Here is a tiny trained network, its code and every weight. The questions are about switching its units off for an input and a class, where a switched-off unit gives its printed mean instead of its output.

import numpy as np


def w(rows, s, z=0):
    codes = np.array(rows[::2]) - 128.0
    scale = np.full(codes.shape[1], s)
    scale[-1] = z or s
    return codes * scale


def norm(h):
    return h / np.sqrt((h * h).mean(-1, keepdims=True) + 1e-5)


def f(y):
    return np.maximum(y, 0)


def log_softmax(a):
    a = a - a.max(-1, keepdims=True)
    return a - np.log(np.exp(a).sum(-1, keepdims=True))


def net(x, mask):
    res = np.array(x, float).reshape(1, 4) / 4 @ E
    u = 0
    for l in range(4):
        y = f(norm(res) @ A[l][:, :-1].T + A[l][:, -1])
        res = res + np.where(mask[u : u + 7], y, B[l][:, -1]) @ B[l][:, :-1]
        u += 7
    return log_softmax(norm(res)[-1] @ U[:, :-1].T + U[:, -1])


A, B = {}, {}
E = w([
[252,95,87,244,107,216,75,88],'x0',
[125,2,48,130,165,130,159,13],'x1',
[141,135,13,158,219,163,192,152],'x2',
[114,60,158,5,82,235,63,230],'x3',
],0.0091)
A[0] = w([
[37,123,131,51,78,99,117,87,1],'L0N1',
[120,89,96,124,101,118,101,119,71],'L0N2',
[32,158,135,95,206,166,163,142,43],'L0N3',
[91,176,231,97,19,103,97,147,84],'L0N4',
[61,99,92,97,234,12,182,165,54],'L0N5',
[108,156,138,173,172,66,195,87,56],'L0N6',
[77,2,177,52,116,145,134,97,184],'L0N7',
],0.01,0.008)
B[0] = w([
[121,106,185,179,147,134,6,132,160],'L0N1',
[93,104,104,114,123,168,150,179,138],'L0N2',
[119,123,151,90,55,171,106,124,162],'L0N3',
[148,169,117,135,200,19,110,123,227],'L0N4',
[73,120,65,135,73,168,150,41,213],'L0N5',
[82,148,146,123,229,83,68,130,195],'L0N6',
[92,26,79,131,130,94,108,114,255],'L0N7',
],0.012,0.0089)
A[1] = w([
[157,121,97,84,124,100,149,129,2],'L1N1',
[152,136,111,135,76,186,150,145,89],'L1N2',
[107,156,118,132,90,120,147,95,39],'L1N3',
[114,128,106,72,169,136,153,205,64],'L1N4',
[175,134,194,158,142,84,126,134,88],'L1N5',
[155,134,151,103,73,120,88,111,10],'L1N6',
[125,109,249,119,62,119,89,145,123],'L1N7',
],0.014,0.0059)
B[1] = w([
[135,110,156,121,113,106,125,144,128],'L1N1',
[139,139,181,151,108,143,169,20,170],'L1N2',
[105,114,212,155,162,80,125,117,157],'L1N3',
[112,83,222,123,179,141,124,68,166],'L1N4',
[110,144,66,178,82,163,162,153,254],'L1N5',
[116,162,81,111,105,88,190,138,138],'L1N6',
[113,145,131,115,164,13,255,232,213],'L1N7',
],0.01,0.0043)
A[2] = w([
[68,181,211,64,176,44,99,142,160],'L2N1',
[61,17,102,38,48,205,234,104,4],'L2N2',
[211,52,125,164,117,160,148,143,106],'L2N3',
[220,211,143,159,190,92,67,90,47],'L2N4',
[194,52,86,197,127,237,2,89,121],'L2N5',
[38,161,73,47,161,193,249,161,74],'L2N6',
[228,27,168,80,229,128,180,211,76],'L2N7',
],0.0082,0.0036)
B[2] = w([
[158,65,98,125,208,188,81,130,255],'L2N1',
[131,211,51,48,42,110,145,157,215],'L2N2',
[131,57,150,114,86,159,197,129,178],'L2N3',
[176,106,106,128,57,152,120,172,203],'L2N4',
[119,129,251,151,70,188,150,135,241],'L2N5',
[165,135,212,95,124,125,124,26,171],'L2N6',
[66,46,54,156,78,129,88,133,165],'L2N7',
],0.011,0.0072)
A[3] = w([
[200,250,44,144,146,98,128,178,20],'L3N1',
[158,216,150,138,100,71,149,167,2],'L3N2',
[83,109,92,128,168,73,123,54,55],'L3N3',
[104,207,82,151,133,107,195,48,68],'L3N4',
[123,115,124,145,156,95,158,107,17],'L3N5',
[154,118,166,64,117,103,125,194,96],'L3N6',
[188,161,191,197,134,165,125,127,92],'L3N7',
],0.012,0.0042)
B[3] = w([
[122,202,31,114,41,66,102,192,217],'L3N1',
[249,222,32,165,28,192,92,182,171],'L3N2',
[102,90,198,162,179,141,77,219,255],'L3N3',
[167,152,254,55,243,86,79,216,209],'L3N4',
[146,68,137,67,121,155,101,181,150],'L3N5',
[108,160,89,117,180,79,86,133,162],'L3N6',
[184,196,129,129,200,153,212,156,200],'L3N7',
],0.0098,0.0079)
U = w([
[106,248,149,54,101,157,152,61,4],'0',
[92,89,162,117,243,57,56,160,214],'1',
[198,154,215,214,131,217,210,107,123],'2',
[178,237,40,176,127,87,127,189,185],'3',
[62,24,78,129,7,161,146,84,36],'4',
],0.017,0.0035)

Each question gives the input, the list of numbers given to net, and the class t.
The units are the neurons (one row each of A and B). Each row of codes is followed by its name. A weight is (code - 128) times the scale printed after its matrix; where a second scale follows, it is the last column's (A, B and U).
mask holds one flag per neuron, layer by layer. A switched-off neuron (its flag False) gives its mean, the last column of its row in B, instead of its output. The means were averaged over made-up inputs and are rounded, as every weight is.
A unit's drop is (log p(t) with every unit on - log p(t) with that unit switched off) / (log p(t) with every unit on - log p(t) with every unit switched off).
The circuit of an input: a set's keep is (log p(t) with only the set's units on - log p(t) with every unit switched off) / (log p(t) with every unit on - log p(t) with every unit switched off). Starting from the 12 units with the biggest drops (on a tie, the unit counted first), units are removed one at a time, each time the one whose removal leaves the highest keep (on an exact tie, the one counted first), for as long as the keep stays at least 0.8.
circuit, biggest first: the units of the circuit, biggest drop first
top k neurons: the k neurons with the biggest drops, biggest first
drop of u: that unit's drop, to one decimal
input [3,0,-3,-4], class 2: circuit, biggest first => L0N4; L2N5
input [-7,-6,-8,-3], class 3: circuit, biggest first => L3N2; L1N7
input [5,3,-8,-5], class 3: circuit, biggest first => L0N7
input [8,-3,0,-8], class 2: circuit, biggest first => L0N4; L2N5
input [0,6,-6,-2], class 4: top 2 neurons => L0N7; L0N4
input [-1,-2,5,4], class 0: top 2 neurons => L0N4; L0N3
input [7,-8,3,1], class 2: top 2 neurons => L0N4; L1N2
input [-4,1,2,7], class 4: top 4 neurons => L0N7; L0N6; L3N4; L2N2
input [0,-5,8,6], class 2: top 4 neurons => L0N7; L0N4; L1N4; L1N2
input [4,8,3,-5], class 2: top 2 neurons => L0N4; L2N5
input [7,-1,-6,3], class 3: top 2 neurons => L1N7; L1N6
input [-8,-1,5,6], class 4: top 2 neurons => L0N7; L0N5
input [-4,8,-6,-2], class 4: top 4 neurons => L0N7; L0N4; L3N4; L0N5
input [-8,4,-1,2], class 4: circuit, biggest first => L0N5
input [4,8,8,-7], class 1: top 2 neurons => L3N4; L0N6
input [5,-3,-3,2], class 3: drop of L3N2 => 0.0
input [5,-3,5,-1], class 2: drop of L0N4 => 0.3
input [-2,-3,-6,-4], class 3: drop of L0N7 => 0.3
